Here is a tiny trained network, its code and every weight. The questions are about switching its units off for an input and a class, where a switched-off unit gives its printed mean instead of its output.

import numpy as np


def w(rows, s, z=0):
    codes = np.array(rows[::2]) - 128.0
    scale = np.full(codes.shape[1], s)
    scale[-1] = z or s
    return codes * scale


def norm(h):
    return h / np.sqrt((h * h).mean(-1, keepdims=True) + 1e-5)


def f(y):
    return y / 2 * (1 + np.tanh(0.7978845608 * (y + 0.044715 * y**3)))


def log_softmax(a):
    a = a - a.max(-1, keepdims=True)
    return a - np.log(np.exp(a).sum(-1, keepdims=True))


def net(x, mask):
    res = np.array(x, float).reshape(1, 6) / 4 @ E
    u = 0
    for l in range(4):
        y = f(norm(res) @ A[l][:, :-1].T + A[l][:, -1])
        res = res + np.where(mask[u : u + 3], y, B[l][:, -1]) @ B[l][:, :-1]
        u += 3
    return log_softmax(norm(res)[-1] @ U[:, :-1].T + U[:, -1])


A, B = {}, {}
E = w([
[190,107,104,150,17,149,231,206,51,99],'x0',
[79,116,253,85,81,155,198,56,148,110],'x1',
[127,130,127,126,127,130,123,129,129,120],'x2',
[181,24,166,2,146,57,92,180,149,117],'x3',
[133,147,139,125,130,119,123,132,127,126],'x4',
[123,120,119,131,121,125,123,124,132,113],'x5',
],0.0028)
A[0] = w([
[189,72,133,76,132,104,101,127,156,123,3],'0.n0',
[134,148,155,128,218,93,58,35,195,163,75],'0.n1',
[150,38,166,4,147,107,77,183,116,115,63],'0.n2',
],0.0031,0.0026)
B[0] = w([
[157,141,114,115,243,158,157,12,136,86,109],'0.n0',
[31,98,110,114,112,151,170,218,71,95,246],'0.n1',
[173,225,35,119,165,57,254,51,214,161,248],'0.n2',
],0.0039,0.0016)
A[1] = w([
[96,248,100,231,110,197,122,66,81,127,48],'1.n0',
[39,151,144,81,217,132,21,37,147,160,48],'1.n1',
[114,121,254,70,134,173,183,22,139,95,5],'1.n2',
],0.0032,0.0016)
B[1] = w([
[156,147,113,4,186,91,166,49,186,121,251],'1.n0',
[94,62,176,231,138,173,186,255,107,71,213],'1.n1',
[148,150,51,182,17,113,10,108,90,210,206],'1.n2',
],0.0052,0.0022)
A[2] = w([
[212,139,25,166,254,125,17,179,82,145,2],'2.n0',
[240,115,121,126,65,151,191,166,24,117,160],'2.n1',
[14,205,87,243,147,224,197,48,71,147,199],'2.n2',
],0.003,0.00098)
B[2] = w([
[134,130,236,149,2,145,87,39,87,189,204],'2.n0',
[31,144,183,142,164,191,153,159,174,104,239],'2.n1',
[208,100,105,102,156,56,118,148,140,123,255],'2.n2',
],0.0047,0.0023)
A[3] = w([
[88,146,161,101,84,193,207,200,101,61,110],'3.n0',
[167,123,131,146,3,96,29,92,75,207,69],'3.n1',
[194,105,122,32,184,57,156,66,159,139,254],'3.n2',
],0.0041,0.0014)
B[3] = w([
[82,81,131,166,227,76,32,171,137,121,203],'3.n0',
[59,48,226,113,3,208,63,49,72,197,214],'3.n1',
[220,233,49,90,150,168,170,67,130,90,253],'3.n2',
],0.0058,0.0041)
U = w([
[198,195,57,73,183,121,193,66,163,103,249],'0',
[54,77,144,187,217,101,132,254,138,89,103],'1',
[101,96,165,127,30,164,91,65,98,191,28],'2',
],0.0076,0.0013)

Each question gives the input, the list of numbers given to net, and the class t.
The units are the neurons (one row each of A and B). Each row of codes is followed by its name. A weight is (code - 128) times the scale printed after its matrix; where a second scale follows, it is the last column's (A, B and U).
mask holds one flag per neuron, layer by layer. A switched-off neuron (its flag False) gives its mean, the last column of its row in B, instead of its output. The means were averaged over made-up inputs and are rounded, as every weight is.
A unit's drop is (log p(t) with every unit on - log p(t) with that unit switched off) / (log p(t) with every unit on - log p(t) with every unit switched off).
unit that matters most: the unit with the biggest drop
top k neurons: the k neurons with the biggest drops, biggest first
k most important neurons of layer l: the k neurons of layer l with the biggest drops, biggest first
drop of u: that unit's drop, to one decimal
input [4,6,7,-6,-4,-7], class 0: unit that matters most -> 1.n0
input [-7,-8,7,-7,-7,1], class 2: top 3 neurons -> (2.n0 0.n2 2.n1)
input [-4,-5,3,4,7,4], class 2: top 3 neurons -> (2.n0 1.n0 2.n1)
input [-8,-8,5,-1,-4,7], class 1: 2 most important neurons of layer 3 -> (3.n1 3.n2)
input [1,-4,-6,-2,-3,-1], class 2: top 2 neurons -> (2.n0 0.n2)
input [2,-6,-8,5,-5,8], class 2: 2 most important neurons of layer 2 -> (2.n0 2.n2)
input [3,-6,3,5,5,7], class 2: top 3 neurons -> (2.n0 1.n0 3.n1)
input [-8,7,-1,1,-5,-3], class 1: top 2 neurons -> (1.n1 2.n0)
input [-5,7,3,-7,1,6], class 0: top 4 neurons -> (1.n0 2.n0 2.n2 3.n1)
input [-1,5,-4,-5,8,3], class 0: top 4 neurons -> (1.n0 2.n0 3.n2 2.n2)
input [8,7,6,1,-2,8], class 1: top 2 neurons -> (2.n1 3.n0)
input [-6,6,2,2,-5,-7], class 1: top 3 neurons -> (1.n1 2.n0 0.n1)
input [-2,6,3,-6,-3,0], class 0: top 2 neurons -> (1.n0 2.n2)
input [-5,-6,6,1,1,-3], class 2: top 2 neurons -> (2.n0 2.n1)
input [-1,-2,-1,-1,-4,2], class 2: unit that matters most -> 0.n2
input [3,-7,-3,5,-1,-3], class 2: top 3 neurons -> (2.n0 1.n0 3.n1)
input [0,-8,-2,7,0,1], class 2: top 4 neurons -> (2.n0 1.n0 3.n1 2.n2)
input [7,-5,-4,3,4,-6], class 1: top 2 neurons -> (2.n1 1.n2)
input [0,4,3,-7,-7,-5], class 0: drop of 1.n0 -> 0.1
input [2,2,1,4,-6,-4], class 0: unit that matters most -> 0.n2
input [-1,-8,-3,-3,7,-3], class 2: drop of 2.n0 -> 0.7
input [-3,-5,-8,-1,-7,-8], class 2: drop of 2.n0 -> 2.3
input [2,0,-3,1,0,4], class 1: drop of 1.n0 -> 1.0
